Below is a small trained network, with its code and all its weights. Each question gives an input and a target symbol and asks what happens when units are switched off, that is, made to give their printed mean instead of their output.

import numpy as np


def w(rows, s, z=0):
    codes = np.array(rows[::2]) - 128.0
    scale = np.full(codes.shape[1], s)
    scale[-1] = z or s
    return codes * scale


def f(y):
    return y / 2 * (1 + np.tanh(0.7978845608 * (y + 0.044715 * y**3)))


def softmax(a):
    e = np.exp(a - a.max(-1, keepdims=True))
    return e / e.sum(-1, keepdims=True)


def log_softmax(a):
    a = a - a.max(-1, keepdims=True)
    return a - np.log(np.exp(a).sum(-1, keepdims=True))


def net(x, mask):
    ids = ['αημπφψω'.index(c) for c in x.split()]
    T = len(ids)
    res = E[ids] + P[:T]
    u = 0
    for l in range(2):
        r = res
        for j in range(2):
            rows = slice(2 * j, 2 * j + 2)
            q, k, v = (r @ M[l][rows].T for M in (Q, K, V))
            z = softmax(np.where(np.tri(T) > 0, q @ k.T / 2**0.5, -1e9)) @ v
            o = O[l][rows]
            res = res + np.where(mask[u + j], z, o[:, -1]) @ o[:, :-1]
        u += 2
        y = f(res @ A[l][:, :-1].T + A[l][:, -1])
        res = res + np.where(mask[u : u + 8], y, B[l][:, -1]) @ B[l][:, :-1]
        u += 8
    return log_softmax(res[-1] @ U[:, :-1].T + U[:, -1])


Q, K, V, O, A, B = {}, {}, {}, {}, {}, {}
E = w([
[127,213,77,139],'α',
[119,73,163,162],'η',
[137,107,199,85],'μ',
[137,167,93,186],'π',
[135,141,72,208],'φ',
[97,117,33,153],'ψ',
[134,15,246,10],'ω',
],0.013)
P = w([
[92,175,107,106],'0',
[170,191,119,82],'1',
[172,33,88,90],'2',
[77,71,163,180],'3',
[155,217,94,94],'4',
[179,2,90,123],'5',
[33,44,170,161],'6',
[152,220,77,96],'7',
[177,5,84,152],'8',
[73,70,203,164],'9',
],0.014)
Q[0] = w([
[228,28,72,142],'L0H1',
[66,221,136,171],'L0H1',
[143,162,158,78],'L0H2',
[146,3,144,244],'L0H2',
],0.0053)
K[0] = w([
[7,107,160,136],'L0H1',
[167,129,130,125],'L0H1',
[152,117,151,176],'L0H2',
[145,109,166,155],'L0H2',
],0.018)
V[0] = w([
[148,179,43,185],'L0H1',
[143,155,255,125],'L0H1',
[237,65,121,138],'L0H2',
[174,200,76,168],'L0H2',
],0.0096)
O[0] = w([
[62,96,2,230,34],'L0H1',
[112,186,22,129,127],'L0H1',
[192,59,182,141,174],'L0H2',
[178,127,67,115,1],'L0H2',
],0.0069,0.0072)
A[0] = w([
[101,127,68,119,137],'L0N1',
[45,218,113,193,53],'L0N2',
[199,155,183,157,95],'L0N3',
[73,89,127,199,160],'L0N4',
[118,188,53,103,253],'L0N5',
[111,105,183,67,80],'L0N6',
[166,141,143,156,124],'L0N7',
[248,226,83,236,42],'L0N8',
],0.011,0.0047)
B[0] = w([
[142,254,154,157,143],'L0N1',
[150,130,138,46,149],'L0N2',
[96,125,33,119,156],'L0N3',
[176,216,207,113,172],'L0N4',
[80,181,127,203,171],'L0N5',
[140,198,96,181,250],'L0N6',
[77,154,230,26,127],'L0N7',
[210,28,80,138,159],'L0N8',
],0.0087,0.013)
Q[1] = w([
[210,95,250,84],'L1H1',
[2,121,86,97],'L1H1',
[86,197,127,174],'L1H2',
[128,90,2,66],'L1H2',
],0.0074)
K[1] = w([
[83,241,174,95],'L1H1',
[1,14,221,147],'L1H1',
[49,234,45,35],'L1H2',
[169,2,77,105],'L1H2',
],0.0081)
V[1] = w([
[84,162,113,93],'L1H1',
[210,171,132,140],'L1H1',
[25,98,2,158],'L1H2',
[26,175,222,164],'L1H2',
],0.0089)
O[1] = w([
[210,173,169,71,197],'L1H1',
[152,22,28,35,255],'L1H1',
[254,194,192,178,34],'L1H2',
[67,185,178,177,200],'L1H2',
],0.0078,0.0096)
A[1] = w([
[160,54,206,172,255],'L1N1',
[192,195,165,85,53],'L1N2',
[191,34,218,74,172],'L1N3',
[141,38,129,157,99],'L1N4',
[119,62,73,98,112],'L1N5',
[199,35,80,140,155],'L1N6',
[250,159,104,114,224],'L1N7',
[167,168,81,36,136],'L1N8',
],0.011,0.0057)
B[1] = w([
[134,109,14,167,195],'L1N1',
[171,87,192,116,170],'L1N2',
[161,234,76,134,249],'L1N3',
[2,162,163,154,167],'L1N4',
[217,158,204,135,223],'L1N5',
[67,59,144,172,233],'L1N6',
[71,101,116,64,224],'L1N7',
[189,139,177,201,232],'L1N8',
],0.0069,0.014)
U = w([
[151,201,61,102,2],'α',
[27,172,158,6,250],'η',
[125,215,242,183,25],'μ',
[94,170,187,159,168],'π',
[75,162,183,160,219],'φ',
[76,254,9,111,228],'ψ',
[200,175,192,13,22],'ω',
],0.0068,0.0013)

Each question gives the input, a string of symbols that net reads in full, and the target symbol t.
The units are the heads (2 rows each of Q, K, V and O) and the neurons (one row each of A and B). Each row of codes is followed by its name. A weight is (code - 128) times the scale printed after its matrix; where a second scale follows, it is the last column's (O, A, B and U).
mask holds one flag per unit, layer by layer, with each layer's heads first. A switched-off unit (its flag False) gives its mean, the last column of its rows in O or B, instead of its output. The means were averaged over made-up inputs and are rounded, as every weight is.
A unit's drop is (log p(t) with every unit on - log p(t) with that unit switched off) / (log p(t) with every unit on - log p(t) with every unit switched off).
The circuit of an input: a set's keep is (log p(t) with only the set's units on - log p(t) with every unit switched off) / (log p(t) with every unit on - log p(t) with every unit switched off). Starting from the 12 units with the biggest drops (on a tie, the unit counted first), units are removed one at a time, each time the one whose removal leaves the highest keep (on an exact tie, the one counted first), for as long as the keep stays at least 0.8.
circuit, biggest first: the units of the circuit, biggest drop first
unit that matters most: the unit with the biggest drop
k most important neurons of layer l: the k neurons of layer l with the biggest drops, biggest first
input ω η ω φ η π ψ ω μ, target ψ: circuit, biggest first : L1N3, L1N1, L0H1
input ω φ ω π η η φ α ψ, target φ: circuit, biggest first : L1N6, L1N4, L0H2
input π ω φ φ ω ω ψ ω ω, target ψ: circuit, biggest first : L1N3, L1N1
input ω ω π ω ψ ω α, target η: unit that matters most : L0N6
input ω ω μ ω ψ ω α ψ ω φ, target η: circuit, biggest first : L0H1, L0N6, L1H2
input π ω ω ω φ ω ψ α μ η, target α: circuit, biggest first : L0H2, L1N1, L1H2, L1N3
input ψ α η ω μ ψ η, target μ: circuit, biggest first : L0H2, L1H2, L0N8, L0N5
input ω ω α π, target η: circuit, biggest first : L1H2, L0H1, L0N6
input φ η π, target φ: 3 most important neurons of layer 1 : L1N6, L1N4, L1N5
input ψ ω ψ ω ω π π, target μ: circuit, biggest first : L1H2, L0H2
input ψ π η φ ψ ω ω ω ω ω, target μ: circuit, biggest first : L0H2, L1H2, L0N8
input ψ ω ψ ω μ ω φ, target μ: circuit, biggest first : L0H2, L1H2, L0N5
input ω π ω φ φ ψ μ, target η: 2 most important neurons of layer 1 : L1N8, L1N5
input α ψ ω φ ω ψ π φ ω μ, target ω: unit that matters most : L0H2
input ψ ω ω ω ω ψ μ, target μ: 2 most important neurons of layer 1 : L1N7, L1N2
input φ ψ ψ α ω ω ψ ω ω ψ, target ψ: 2 most important neurons of layer 0 : L0N1, L0N5
input φ α ψ ω α, target α: 2 most important neurons of layer 1 : L1N7, L1N4
input ω ψ ω φ ψ π φ φ, target π: 2 most important neurons of layer 1 : L1N6, L1N5
input ψ ψ ω ψ ω ω φ, target μ: 2 most important neurons of layer 0 : L0N8, L0N5
input ω μ η ω ω ω μ, target η: unit that matters most : L1H2
